Known rows, with every step that occurs:
D-G-V-A: [  30   -4  186  190    3   18   72  261  125  215 -139 -389   56 -106
  -39   10   77 -253   97   -7 -229  -23  -52  173  283   50   73  246
 -181  -23  154   75 -224  -47  178   -5  -87 -113  120  -68 -457  -66
  145   31   19  -53  -67  283 -106   70   74 -113   23  -71   -7 -140
  -65   21]
Z-G-V-J: [ -70 -169  228   35    4   13  -37  315    3   26 -205 -475  143   -9
   69   87  -53 -170   20 -242  -74  -16  -13  194  118  153  -84  -36
 -126   23  137 -253   -9  179  262  -63  -85  -53  -55  -98 -332   49
   61 -132  183 -215   33  131 -217   53   47 -249   78   92   15   12
 -241   -7]
K-N-Y-V-A-Q-B-D-G-X: [ 395  247  301  384  104  203  138 -239   48  821  -22 -598  265  -98
 -226 -370  191 -358 -182   62 -485  243   47  267   68  231  -21   39
  -41 -231 -134  136 -341   75 -120  342 -259  151   16 -156 -299  -51
 -145   44 -120 -172   55  374 -426 -109  239   36  165 -317  -74 -206
 -420  316]
J-V-G-D-Q-B-K-N: [  57  231  171  113  299  -40   65 -331  -83  240 -277 -200  473 -142
 -300   36  -34  -62   68 -118 -463 -294  -21  -80  215  385 -207  -46
  200 -348 -212 -133 -225  221 -129  229 -287   31  199 -311 -581  278
  -20   -6  289   84  -53  409 -174 -127  220   31  283 -356   12   30
 -438  189]
J-V-A-Z-G-X-H: [  71 -196  249 -132  203  177 -206  314  122  348 -147 -357 -216    3
  -14 -141 -234   14   96   -7 -313   33 -132  256  172  581  -21  273
 -150  -98  299 -221 -242  185   57  -82 -136 -188  139  -50 -563  -62
  111 -190  175 -199 -177  325 -327   87  102 -241   14  -55   33  -43
 -171  146]
Y-N-B-K-D-G-Z: [-119  193  144  460  237  183    8  -83 -128  275  187 -354  234 -301
 -341  -61   48  -78  244   97 -139   83  -33  -42   76  185   21  158
  -50 -244 -144   79 -200   87  -68   30   -1  -53  300 -186 -385  -21
   72  -51  -58  -74 -158  531  -97 -300  139   22  292 -186   59 -163
 -345  265]
G-V-A-Q-K-Y-N-B-D: [ 148  253  418  502  207  -60   35   91 -155  338  192 -307  218  -88
 -131 -226 -131  -36   61  -38 -271  302  350   46   -9  -89 -122  -19
  -48 -394  122  218   25   62   48  411 -165 -102  392 -183   34  167
  -53  -44   30 -128 -124  505  -34 -177  447 -201  331 -197   55 -198
 -504  329]
Z-A-D-Q-K-N: [ 107 -108  170  193  211 -106   94 -238   49  157 -105 -312  368   24
  -58    8  105 -172 -119  128 -180   -6  121  -13   14   75    3  -14
  233 -204  -27   72 -181  176 -155  322 -222 -174    0 -200 -326  -30
  -16  -37  -16  -76  -58  216 -286    3  330  -51  100  -97    0  151
 -278   16]
J-X-V-G-D-Q-B-N: [  57   39   22  157    8 -173  233   57 -192  236 -300  -56  306  -92
 -129  144   15 -348  -32  -50 -338  -68  118  -83  432  623  -97   98
  207 -177 -113  148 -168  273  -29  -65 -314  134  209 -264 -347   59
 -110  128  302    4  136  545 -268   58  314  129  214 -354 -225  167
 -100  193]
Y-N-K-B-Q: [ 290  219  423  470  400  -16  -35   16  -76   78  129 -319  182   29
 -243 -186   26 -226  109  148   71  150   15  -19  116   84 -118  -58
  307 -154 -228 -126  105  220  -63  136    6  -55  214   89 -326 -123
   -7 -156   60   14 -104  204 -104 -138  183   -2  325 -127  110   62
 -304  157]
A-D-Q-B-K-N-Y-V: [ 134  190  282  337  320   70   35 -325  -89  456   98 -335  465 -147
 -356 -286  222 -140 -198  188 -239 -105   32   32  -96  128 -145 -119
  285 -256 -387  246 -124  341  -82  339 -289   14  208  -77 -372  192
 -156 -137  -15   21  119  286 -204 -179  124   29  351 -197   40 -107
 -482  357]
A-Q-B-D-G: [ 110  -89    3  262  114  -14  318 -288   60  436 -131 -277  371  -76
 -236 -127  321 -344  -10  202 -175  156  244  100   61  332   48   77
 -119  -53  -71  182 -166  130  -22  234 -195   64   86 -244 -138   64
  -74  134  109   34  116  128 -336  -87  219  157  126 -196  -62   50
 -308   34]
J-V-A-Q-K-D-G-X-H: [ 202  -70  253  250  230  101  107   34  204  456 -159 -353   84  -36
  -51 -225  104 -155  315  192 -414  -14  -56  129  302  490   32  395
 -175 -148  303   49 -374   72  -81  328   55   20  360 -305 -353 -152
  141  293   38  -55 -163  292 -370   27  311 -156  289 -165  -33  -80
 -371  302]
G-V-A-Q-K: [  18  -42  194  207  133  -90   -7  250  203  160  -86 -217  164   41
   41 -116  -51  -95  145  -44 -287  168   64   76  121  -26  -17  178
   11   22  148   43  -72   14  191  245 -105  -32  436   16 -243  -76
   44  102   71  -16   21  211 -148   64  160 -202  215  -24  -41 -126
 -342  122]
A-D-Q-K-B-N: [ 209   -3  289  413  179  -44  217 -232  -63  293  -30 -152  247  127
 -176 -153   56 -209   79  224   -5  175  253  -94  -38  319   30  114
  313 -190 -186  278 -104  333  -73  363 -154  -41  150 -215 -180  118
  -67  -75   20   11  -25  368 -204 -248  211   18  274 -165  -75  200
 -251  249]
X-J-V-A-Z: [-138 -138   80  -85  131   38 -197  365   79  197 -194 -145 -181   -4
    0 -176 -183  -81  129  137 -208   58  -62  297   81  166    1   50
   14 -124  -43 -273  -88  126  138   18  -96 -166  197   22 -387   -3
  115 -265   89  -24   25  113   80  -50 -133    6   68   93   56 -125
  -78   47]
Q-B-D-G-X-J-V-A: [ 203 -130  241  -12 -141  120  165  -34   17  632 -389 -445 -174 -213
 -123 -113  109 -292   82  192 -408  112  -52  429  252  254  110  263
 -208  -94  -67  -85 -541  103 -160  128 -196   -3    5 -171 -283   39
   64   41  -14  189  -66  326 -173   85  210  213  274 -162  -82  -64
  -38   21]
Z-D-A-Q-N-B-K-Y-H: [ 191  144  304  322  343 -104  228  -96 -319  226  393 -344  387  -80
 -125  -59  148  -56  217  173  224  155   65  -82 -313  104 -221 -223
  -96 -484 -293  142  -36  247   45   72  -81  -39  222 -250 -314  118
   98 -160  348 -221   42  288   47  -94  536   42  497   16  149  -76
 -528  542]
J-V-G-Z: [-152   45   30   23   62  105  -65  176  -44   28 -306  -81    4  -14
 -190  -93  -20  -46  172  -49 -398  -63  -51  -88  232  292   17   94
  108 -127   24 -318 -155   72   12   51  -10  -24  190  -13 -361   -6
   40  -50   27  -90  110  158 -238  -55 -187   -1    2  -35  106   47
   -9   71]
Z-A-G-X-J-V: [ -34 -197  116 -223   -8  101   32  177   11  168 -364 -469 -294   47
   -5  -63   20  -23  -50   41 -359  -53 -111  257  213  368  -44   39
 -113 -149   37 -265 -351  235 -164  112 -142 -106  -62 -114 -289 -198
   41  -91   47    7  -10  188 -190  277  164 -118   55   30   74  179
  -28  -27]
Q-D-G-X-J: [ 140 -232  -40   53 -217   20  188  -39   76  509 -241 -281 -164  -77
 -177   33  259 -311   87  277  -80  252 -120  265  177  182  119  300
 -227  -83  -73   62 -397  269 -165  -49 -148  -89  107  -37 -302   -9
   58  285   56  194   63   22 -236   68  239  100  168 -181  -71  135
 -176 -169]
B-Q-K-N-Y-V-G: [ 176  271  155  472  359  206  -82  107 -161  253  -34 -353  407  227
 -168 -181   25 -262 -122  107  -37  -15  170 -161   34    0 -122  -59
  267 -222  -84  -35  134  236 -151  308  -71   -1   27   29 -234  118
  -96  131  -17 -199  221  -14 -279 -200   94 -196  213 -257   26   46
 -309   84]
N-Y-K-B-D-G: [ 327  223  276  472   78  204  154  -56 -104  323   31 -546  230 -151
 -407 -147  272 -314  -29  390  160   37   98  -27   -9  351 -257 -134
  -10 -280  -82   39  -91   50   17   83   45    2  -52  -42  -84   12
  -41  -14  -66 -158 -160  202  -80 -160  134   31  177 -192  106   12
 -201  149]
Y-N-K-B-D-A-Q: [ 333  241  440  570  289   11  149  -94  -41  218  171 -360  179  -88
 -175 -345   61 -237  176  174   18  281  136  -22   -1  211  -34  -81
  192 -439 -324 -128  119  161  -60  194   73   85  188  -91 -201   36
 -140 -261  123  -74   67  293  -56 -194  344   65  327 -183  134  -56
 -401  314]
Q-D-A-G-X: [ 261 -143   78  207 -150  -40  121  -36   44  328 -243 -416 -141  -52
 -150   64  140 -115  171  169 -191  353   64   41  234  286  186  187
 -230 -275   -2   12 -226  152 -295   -1  -79 -172   69  -44 -279   25
  -22   22  125   94   79   92 -293   85  235  -22   -3 -185  121  215
  -50 -102]
V-G-D-Q-B-K-N: [  80  161  112  203  216   -5   54 -384  -54  341 -133 -205  633 -170
 -303   75  -61 -150  -21  -95 -290 -161   54  -67   99  319 -118   55
  195 -239 -318  -27 -240  197 -110   65 -245   -5  215 -266 -513  209
    1   35  288   53   -9  430 -251  -91  230  -16  212 -404  -81  149
 -444   80]
K-D-Q-N-Y: [ 115   78  220  372  247  -32  300    8   19  213   44 -269  519  -60
 -405 -158  275 -508  -23  234 -111  175   66   20  -79   20 -233 -124
  -21 -327  -23  105  -46  179  -46   22    3  144  280 -196 -174 -111
   -7  117  102 -167   73  279   -9 -117  155  -50   75 -102  124  -54
 -124  233]
B-K-Y-V-A: [ 104  104  181  304  284   94 -100   14  -14  252  162 -314  184 -195
   -9 -301  -55  263  140 -175 -274 -122  -79   13  -27  -44  -96   41
   57 -229 -163  140  -44   74  -55    9  108 -135   50   31 -230   99
   22 -217  -57    5 -107  267  -18   47   70 -132  263   45   57 -123
  -13  307]
Z-G-V-A-Q-B-N-Y-H: [ 209  207  379  204  308   69 -119  198 -105  333   13 -500  141   68
  -37 -203  -66 -214  -93  -21 -134  145   43   36   53  377 -151 -100
  -70 -120   82   83 -181   68  163  129 -499  107  175  -23 -220  147
 -162 -147  274 -308  144  546 -237   33   40  -75  187  -52  -90 -186
 -422  411]
A-Q-K-D-G: [  23  -67    9  414  267   30  238  -80  160  280 -106 -269  432   18
  -96  -82  265 -254  190  253  -58   53  150  -98   41  267 -114   94
  -84  -76   93  162  -50   44  -39  272   71   14  227 -283 -192  -23
    7  246   56  -75   40   67 -252 -201  256 -103  179  -65  -43   50
 -357   49]
D-Q-B-N-K: [ 182   32  275  290  244  -49   84 -209   37  145 -110 -162  218 -144
 -281 -152   27 -215   58   25 -208   -4   38  -89  114  178   31   63
  137  -95 -276  113 -172  219 -160   82 -279   45  293  -80 -281   91
 -202   27  195  144   96  349 -129  -56  138  147  367  -77  -83  -11
 -205  149]
B-Q-N-K: [ 231  -46  173  412  297 -214   87   43   41   82  -54 -291  310   73
 -206 -171  139 -271  136  114   50  235   27   64  -10  -85  -72   87
  233 -109 -142  -22   25  239 -130   -7   26  -43  256   -2 -285 -171
   16   51  152  -45  106  -24 -104    6  196  -38  279  -10   36   10
 -132   31]
X-V-A-Z-D: [ 111  -62  107   40   33  -66 -133  359   82   83 -154 -167   81 -115
   21   99  -19 -134  -84  125  -47  133   49  225   87  217  -51  -85
  -91  -91   66  -84   21   52  239 -166 -202  -66  270  110 -515 -130
  159 -135  147 -206   10  176  -25  -18  172  -95 -111   14   21  -12
 -318  -11]
B-N-K-Y-V: [ 237  191  240  498  278    1  -51 -102  -54   77   73 -211   68  -51
  -57 -443   -3  208   71 -188 -159  -43   30 -128    2   45 -150  -18
  201 -394 -216  151   52  255 -252   73   19  -41   57  -45 -116  110
 -244 -169   -5 -137  140  174   -8  -61  119 -150  316   61   14  -40
  -97  267]
B-K-Y-V-A-D-Q: [  91   53  248  351  254   30   79  -86   11  465  126 -306  302 -205
  -42 -353   51  108   98   46 -303 -148  -26  145 -122  152   43   69
  194 -243 -289  398 -171  250    7  140   11 -171   74 -102 -315  194
   23 -174  -70   29  -59  401 -144 -187  186  -43  232  -13   10  -61
 -129  480]
K-Y-N-B-Q-D-G-Z: [ 144  177   71  381  135  -56  117  -74 -107  327  172 -309  201 -159
 -387    6  176 -279  181  185 -233  305  152  -32  208   13  227   22
 -127 -273  -48  245 -165  238 -184  175 -283 -291  249  -75 -235   98
   42  160   14   59 -161  272 -228 -244  255  208  253 -238  118   82
 -333  103]
N-Y-K-D-G: [ 114  151  152  503  127  134   93   57    0  145  -58 -474  354 -234
 -323  -80  299 -237   86  373   70  -65  -35 -113   72  300 -296 -101
 -115 -234   65   11  -81  -17  -23  -22  144  -29   35  -25 -185  -78
    4  138  -20 -221  -95  147  -55 -151   43  -64   75  -25  109  -52
 -146   93]
A-G-Z-D-Q-N-B-K-Y-H: [  81  138  181  272  269    4   89 -109 -290  355  275 -401  257  -75
 -284   16   62  -69    5  190  -35   69   80  144 -209  350  -93  -97
  -22 -380 -232  287 -412  248  -61   -2 -234 -160  427 -344 -327  126
   70 -192  172  -80  -34  528 -177 -277  341   21  292  -87  175  107
 -447  564]
G-V-J-X: [-142 -182  208  130  -38 -143    9  312  -98   11 -196 -257  -13    9
  -20   48   52 -187   93 -190 -218   22  -91  194  236  146  -91   76
   83   27   37 -187  -55   81  199  -33   94    7  105  -86 -199 -184
   44 -154  106 -129   51  102 -260  272  -41 -114  230   85  -56  -21
   37  170]
J-V-A-Z-G-D-Q-N: [ -31  -14  139  -25  246 -242   84  248   96  304 -171 -410  278    9
   24   13 -175 -182  133  -41 -378  147  -75  346  131  395 -205   12
  116 -293   73  -35 -175  171  126  -94 -282 -150   51 -288 -692   49
   53 -116  319  -87 -159  508   26 -273  351  -69   15  -62   84  -23
 -178  161]
Q-B-K-D-G-X-J: [  26 -129   98  166    7  245  224 -203   88  588 -188 -384  209 -276
 -245  -59  180 -228  124  190 -154  -37  -80  201   19  281  -25  267
 -239   -1 -236   26 -450  179 -191  -31  -27   11  239 -219 -298  -23
  132   68   88  116  -20  325 -225  120  241   22  452 -162 -174   63
 -252   35]
A-Z-D-G: [ -67  -69   21  142  104    5  114   62   28  200 -139 -222  198   -6
 -143  106  204 -201  -30  257   52   55   32  170   -8  344  -39   27
 -111  -61  -61   56 -100   76  103 -101 -118 -132   27  -77 -535  -62
   70   27  222 -146   28   78 -152 -140  190  -37  -43   -4   -5  194
 -241 -103]
Q-D-A-Z-G-V-J-X: [-145 -202   82   72  -14 -140   12  519   -8  186 -243 -459  -36  -24
  102  193  -73 -229  168  -93 -103  143    1  236  191  359   70  -14
 -170 -158   83 -198   41   48  159 -186 -121 -217  -45 -184 -403  143
   22 -351  396 -149  118  151 -273  153  220  -91  292   55  -35   44
  -94   42]
Z-G-D-A-Q-K-B-N-Y: [ 395  125  369  234  274   71  134   26   53  260   70 -485  443   27
 -106 -101  -40 -254  144  110   55  267  168 -350  -35  328 -225 -146
  131 -278 -248   55   80  280  -60  205 -164  112   99 -125 -215  167
 -270   58  391 -229   27  360  -21  -80  385 -125  366 -143  -74  225
 -508   61]
D-A-Q-B: [  27 -126  114   77  104  -49  211  -60  112  130    0 -181  351 -134
 -116  -58  146 -271  181  107 -207  165  115 -112  134  105   78   -6
  -97  -38 -169  -83  -22  155   55  152 -135  -25  199  -31 -286  -27
   -9  -11  219   78  133  121 -148  103  144  166  235  -19   62   29
 -241   48]
Y-K-N-B-D-A: [ 318   67  250  457   39   55   52 -146  -87   86  132 -414  124 -275
 -168  -27  -52 -100   91   96  157  271  184  -80  -35   60  -23 -109
  -77 -581  -37 -222   67  249 -118  163  -16 -106 -126 -115 -236  113
  -18 -304 -100 -227  -82  171  -17 -227  272   73  154 -200  213 -306
 -308  169]
A-D-Q-N-Y-V-G: [ -86  199  150  403  126  -39  233  151 -348  437   -4 -277  488  112
 -238 -272  217 -368 -123  288  -85   20  121  125  -43  244 -141   31
  328 -320 -234  247  -56  277  116   84  -72   16  -20 -197 -335   59
  -34  101   63 -133  316  292 -142 -323  197 -106   84 -150   84  100
 -131  286]
K-N-Y-V-J: [ 132  146  277  294  129   73 -217   18 -170  127   61 -431  239   27
 -127 -213   54 -171 -104 -130 -143   35  -44  104   77  -72 -161 -213
  182 -245 -180 -241   60  198   47  147  -19   62  -78   15 -222  -56
  -94 -126  -72 -270  136  -28 -108  -83 -154 -118   94    2  128  -98
 -298  177]
N-K-D-G-V-A: [ 206  127  353  417  163   52  -25  243  213  218 -191 -464  159 -286
  -78 -130   58 -196  145   39 -130 -136  -84  141  195   93  -67  153
 -155 -173   72   38 -170 -167   35  -23   64  -35  262 -234 -441  -55
   93  -63   18 -143  -33  320  -36  -14  212 -269  200   10  -27 -200
 -247   30]

Rows:
[  21  157  125  311  189   59  251  151 -123  176   22 -212  482  -13
  137 -106   95  -12  115   86  -92  -92  187 -159  -18  169  -70 -109
  -17 -330 -184   40  101  141   -7  180   80  -63  -36 -152 -283  204
  -26   91  235  -76  234  121 -149 -121  497 -135  336   16   68  244
 -342  180] : Z-D-A-Q-K-Y-V-G
[ 107   70  280  191  156 -172  117  -32 -316  249   97 -468  294  122
 -177 -137  292 -350 -147  341    3   97  -35  175  -64  195 -154  -91
  256 -287 -157  232 -315  164   15   20 -285  -49   -9 -116 -207 -166
  -14   27   98 -227  120  367  -91   30  281   48   93  -57   97  131
 -109  328] : Z-A-D-Q-N-Y-H
[ 261  307  377  312  120  391  -18   63 -295  410  167 -266   26  133
 -262 -417  -90 -145 -100  -40 -113    8   52  -34  141  520  -27  258
  124 -352 -142    4 -134  377  -56   66  -38  164   27  -82 -223  -87
  -46   -7   20 -277  128  467 -299   90   83 -281  256 -360  -41  152
 -251  396] : K-B-N-Y-V-G-X-H
[ 359 -122  149  195 -267   95  217  -32   16  392 -320 -500  -30 -159
 -126   36  151 -286  -39  134 -274  236  304  132  289  383  123  107
 -281 -214   29    4 -241  226 -222   42 -241  -25  216 -127 -168   29
  -23  -73   46  -27  156  272 -299  133  358   28   70 -349   45  105
 -151    6] : Q-B-D-A-G-X-V
[  13   53  144  289  105 -284  352  239   94  260  -84 -367  396   -1
   -2    4  250 -363   34   68 -184  220    1  356  101  107  -22  120
 -148 -155  119  107 -198    9  269   56 -135   47  164 -235 -575 -200
  203  113  243 -135   12  317 -129   22  367  -94   84   -7   -7  -89
 -363  203] : Z-D-G-V-A-Q-N
[ 174 -176  196  243  -26  222   84  408  199  326 -325 -686  246   46
  185  120 -127 -422  255    7  -77  168  165  189   79  382  143    2
 -228    4  108 -228   -9  302   31  -51  -87 -122  160 -130 -361  -27
  192   -8  205 -418   73  202 -380 -119  442 -178  313 -133 -140  113
 -378  122] : B-Q-K-D-A-Z-G-X-V-J
[ 339  -30  346   86    0  229   50  -33  -46  633 -190 -492 -262 -165
 -175 -115  -39 -325   -5  128 -193  179  -33  318   71  165   29  102
 -208 -383   -3 -161 -360  245 -130  303 -177    3  -38 -317 -423   91
   82 -143 -155 -122 -148  277 -151 -198  254   60  157 -235    0 -344
 -327  127] : K-N-B-D-G-X-J-V-A
[ -44   97   79  193  328   90   72  -84  260  390 -186 -355  346 -322
 -211 -221  104  -75  358   35 -626 -102  -95   66  178  376   97   93
  -99  -44  -67  -38 -364 -119   -1  257  -93   47  411 -260 -436  -17
  112  -78   61   52 -114  457 -266  -52  -10  158  368   -4  -42 -212
 -340  372] : J-V-A-Q-B-K-D-G-Z
[ 126   84  183  167  104   63  104  -96   -5  233 -142 -278  301 -131
 -432  -25  159 -335 -206  222 -344  184  156   23   73  403  162  -82
  -10 -105 -255  164 -364  210 -174   87 -421   85  344  -48 -250   18
 -227   78  245   -1  154  471 -298  -49  -31  150   44 -105   -9  279
 -293  156] : A-G-Z-D-Q-B-N-Y
[ 233   79  202  172  186  -75  139 -181   -9  152  -69 -468  311   93
  -25   51 -120  -81  -33  -53 -235   39  210  -19  219  459   -6   37
  212 -295 -155  214 -258  207 -207  221 -305  -73  -41 -373 -230  -37
 -119   10  170   35 -164  603 -107   12  475 -134  212 -251  -53  461
 -270   47] : Z-A-G-D-Q-K-B-N
[ 100 -174  266  207  283   -2  -89  244 -313  209  317 -283  199    0
   15 -114  -67  -90  143  -12  -26  -86  148   75  167  106   23  115
  133  -82  -65  146   62  405    2  253   85 -184   98 -237   -5  -18
   44   26   22    7  -73   39 -280  118  332 -123  716   -4   -4   95
 -262  315] : N-B-Q-K-Y-V-J-X-H
[ 466    6  340  151  208  156   62  169  245  475 -114 -574    5  -26
 -153  -35  -84 -296  192  178   78  281    2   72  -44  386   85  -30
 -100 -160 -205 -124  -21  253 -134  -52 -197 -207  117  -33 -552   87
   21 -250  291  -92  -24  189 -325  -86  516  -68  438 -145  -16  176
 -425  -19] : N-K-B-Q-D-A-Z-G-X
[ 280  371  321  293  267    1 -139  -18 -253  196 -117 -382  245  195
  -74  -98   19 -162  187  194 -116  -27   11 -271  169  351 -331 -165
  283 -518 -128 -203  -91  115 -102  339 -170   51  219 -134 -321  225
 -167  130  292 -315  230  130  -84 -200  223  -76  237 -284  104   37
 -542  278] : J-V-G-D-A-Q-K-N-Y-H
[-222   -1   58 -192  120  159  141   77  -22  243 -296  -74  213 -273
 -253   39   34 -196   41  170 -359 -261 -136  190   71  362  137   30
    3  -50 -381 -224 -420  280   29   21 -270   74  371 -100 -539  201
   91   37  298  294  141  397 -181  -30  120  258  458  -71  -29  117
 -376  207] : X-J-V-G-Z-D-Q-B-K
[-164  151  -21  100   73  171  -71  152 -105   98   -1 -293  288  -55
   89 -154 -117  165   16 -234 -458 -216   73 -109  161   39   18   73
  125 -170  -68  -43 -204  -55 -140   19  -34 -234  -21  -88 -129  -36
   -3  -16  -77  -72   60  346 -210  171  234 -206  307   13   25  312
    6   32] : Q-K-Y-V-G-Z-A
[ 120  192  180  588  261 -150   63  181   19  202   84 -418  559 -137
 -213 -290   97 -221  146  238  -87  306   28   44  -81  155 -328 -147
   69 -334   76  -93    5  -81  102   36  166   60  216  -51 -129 -271
   85  -10   65 -297  -74  300  -16 -105   70  -97   82   70  121 -210
 -231  359] : V-A-Q-N-Y-K-D
[ 204  141  197  401  240 -111  184    0 -167  470  330 -317  364  -84
  -50 -414  -22  -57   16  -89 -192  358  281  218 -177  -54 -116  -89
    4 -508  -76  253   73  200   55  271  -49    4    3 -362  -64   40
    2 -197  -90 -170   18  346    2 -253  429  -92  236  -46  127 -251
 -314  415] : K-Y-V-A-Q-N-B-D
[ 233   85  244  403   90   90  122 -120  -48  323  -49 -409  128  -31
 -212   44   78 -263  -91   39    9  114  302   23   53  -51  -88  100
 -162 -355  173  152  -83  163  -86  393 -254  -64  187 -374 -251  215
  -33   -6  -86 -163  -23  189 -136 -203  418 -192  283 -349   16 -224
 -534   -8] : Q-K-N-B-D-G-V
[ 377  256  386  334  304 -318 -107    4 -190  314  -78 -540  116   -5
  -38 -182  -41    6  188  111 -305  -92  -68  224  226  396 -351  -70
  259 -539  -97  161 -409   32 -186   42 -143 -212  307 -389 -357  131
  -63 -135  219  -13  -95  450   58 -227  341  -91  189  -54  207   72
 -203  418] : J-V-A-G-D-Q-N-K-Y-H
[ 175   52  310  417  -25   55   16  -66 -172  315 -121 -551  200  -21
 -132   91   -5 -318  -11  -87  -14   77  292  181   88  -40    6   54
 -124 -259   70  -13 -112  126   48  366 -198  -64   76 -436 -192  189
   39   -7  -30 -226  -17  155 -174 -215  313 -177  353 -254  -32 -155
 -569   33] : Q-K-N-B-D-G-V-J
[ 604   42  357  329  101   47  102    9  134  400 -165 -579  -54  -34
 -240  -57   80 -276  204  263   -7  281   86   26  155  322  182   49
  -58 -236 -240  -19 -133  225 -307  144  -74 -149  194  -88 -358    0
    5 -113  151  101    9  106 -330    8  410  -38  356 -215   74  261
 -333  -12] : N-K-B-Q-D-A-G-X
[  47   71  -18  252   96  -10  306  -37   79  360   -8 -528  439    0
 -312 -271  347 -471  -87  129 -360  290   96  155  -57  135   89   30
   14 -199 -107  116 -319   27  -56   48 -173  109  137 -177  -84 -286
  -74  201   88 -306  139  304 -266  139  200   80   88 -135  -32   65
 -166  160] : B-D-G-Z-A-Q-N-Y
